Below is a small trained network, with its code and all its weights. Each question gives an input and a target symbol and asks what happens when units are switched off, that is, made to give their printed mean instead of their output.

import numpy as np


def w(rows, s, z=0):
    codes = np.array(rows[::2]) - 128.0
    scale = np.full(codes.shape[1], s)
    scale[-1] = z or s
    return codes * scale


def f(y):
    return np.maximum(y, 0)


def softmax(a):
    e = np.exp(a - a.max(-1, keepdims=True))
    return e / e.sum(-1, keepdims=True)


def log_softmax(a):
    a = a - a.max(-1, keepdims=True)
    return a - np.log(np.exp(a).sum(-1, keepdims=True))


def net(x, mask):
    ids = ['αβεζηθλμπσφψω'.index(c) for c in x.split()]
    T = len(ids)
    res = E[ids] + P[:T]
    q, k, v = (res @ M[0].T for M in (Q, K, V))
    z = softmax(np.where(np.tri(T) > 0, q @ k.T / 3**0.5, -1e9)) @ v
    res = res + np.where(mask[0], z, O[0][:, -1]) @ O[0][:, :-1]
    y = f(res @ A[0][:, :-1].T + A[0][:, -1])
    res = res + np.where(mask[1:9], y, B[0][:, -1]) @ B[0][:, :-1]
    return log_softmax(res[-1] @ U[:, :-1].T + U[:, -1])


Q, K, V, O, A, B = {}, {}, {}, {}, {}, {}
E = w([
[165,212,28],'α',
[173,137,71],'β',
[254,55,118],'ε',
[129,80,37],'ζ',
[174,139,52],'η',
[156,203,25],'θ',
[209,184,169],'λ',
[217,170,43],'μ',
[202,118,180],'π',
[148,180,85],'σ',
[168,149,94],'φ',
[144,191,59],'ψ',
[160,184,62],'ω',
],0.0042)
P = w([
[41,211,240],'0',
[168,104,62],'1',
[150,53,161],'2',
[35,169,167],'3',
[191,74,69],'4',
[148,49,142],'5',
[54,203,82],'6',
[205,77,67],'7',
[156,36,140],'8',
[146,215,250],'9',
[203,72,72],'10',
[145,61,141],'11',
],0.013)
Q[0] = w([
[195,41,112],'H1',
[67,246,174],'H1',
[153,71,141],'H1',
],0.013)
K[0] = w([
[254,7,138],'H1',
[10,232,157],'H1',
[107,126,196],'H1',
],0.0093)
V[0] = w([
[182,140,84],'H1',
[113,107,219],'H1',
[245,178,118],'H1',
],0.012)
O[0] = w([
[94,86,255,215],'H1',
[52,76,45,70],'H1',
[53,31,95,251],'H1',
],0.0072,0.0028)
A[0] = w([
[138,164,97,95],'N1',
[122,153,112,36],'N2',
[177,39,101,86],'N3',
[80,79,2,99],'N4',
[121,199,204,114],'N5',
[25,89,140,1],'N6',
[200,191,217,92],'N7',
[48,99,224,37],'N8',
],0.0098,0.01)
B[0] = w([
[179,116,142,148],'N1',
[175,180,236,128],'N2',
[110,209,99,253],'N3',
[128,182,53,159],'N4',
[76,139,118,171],'N5',
[94,115,201,128],'N6',
[134,137,1,158],'N7',
[116,183,66,136],'N8',
],0.011,0.0048)
U = w([
[3,231,142,248],'α',
[137,175,84,229],'β',
[126,130,173,17],'ε',
[156,125,155,45],'ζ',
[168,119,148,21],'η',
[144,145,182,22],'θ',
[98,92,167,108],'λ',
[174,143,163,3],'μ',
[143,127,169,24],'π',
[100,100,200,138],'σ',
[137,115,144,46],'φ',
[148,99,135,94],'ψ',
[93,94,136,52],'ω',
],0.012,0.004)

Each question gives the input, a string of symbols that net reads in full, and the target symbol t.
The units are the heads (3 rows each of Q, K, V and O) and the neurons (one row each of A and B). Each row of codes is followed by its name. A weight is (code - 128) times the scale printed after its matrix; where a second scale follows, it is the last column's (O, A, B and U).
mask holds one flag per unit, heads first, then neurons. A switched-off unit (its flag False) gives its mean, the last column of its rows in O or B, instead of its output. The means were averaged over made-up inputs and are rounded, as every weight is.
A unit's drop is (log p(t) with every unit on - log p(t) with that unit switched off) / (log p(t) with every unit on - log p(t) with every unit switched off).
The circuit of an input: a set's keep is (log p(t) with only the set's units on - log p(t) with every unit switched off) / (log p(t) with every unit on - log p(t) with every unit switched off). Starting from all 9 units, units are removed one at a time, each time the one whose removal leaves the highest keep (on an exact tie, the one counted first), for as long as the keep stays at least 0.8.
circuit, biggest first: the units of the circuit, biggest drop first
top k neurons: the k neurons with the biggest drops, biggest first
drop when u is switched off: that unit's drop, to one decimal
input σ λ ζ θ β μ λ, target β: circuit, biggest first -> (H1 N1)
input μ π η θ ζ σ μ φ φ φ, target β: circuit, biggest first -> (N7)
input ε ζ ω η ε α ε μ η α, target β: top 2 neurons -> (N7 N3)
input β β ε μ σ μ μ, target β: top 3 neurons -> (N1 N3 N4)
input ω η φ β α λ ζ ω ε α, target β: top 3 neurons -> (N7 N3 N1)
input α μ ω ψ φ ω ω, target β: top 2 neurons -> (N1 N3)
input σ ε ζ η θ ε ψ ε ζ θ, target β: top 3 neurons -> (N7 N3 N1)
input λ λ μ ε ε ε θ φ μ λ, target β: top 2 neurons -> (N7 N3)
input μ μ θ ψ ε ζ ω ω η μ, target β: drop when H1 is switched off -> 0.4
input β φ ε λ π μ φ, target β: drop when N1 is switched off -> 0.2
input φ ζ θ α η β μ ψ ψ β, target β: drop when N7 is switched off -> 0.7
input β π π η ω ε π, target β: drop when H1 is switched off -> 1.1
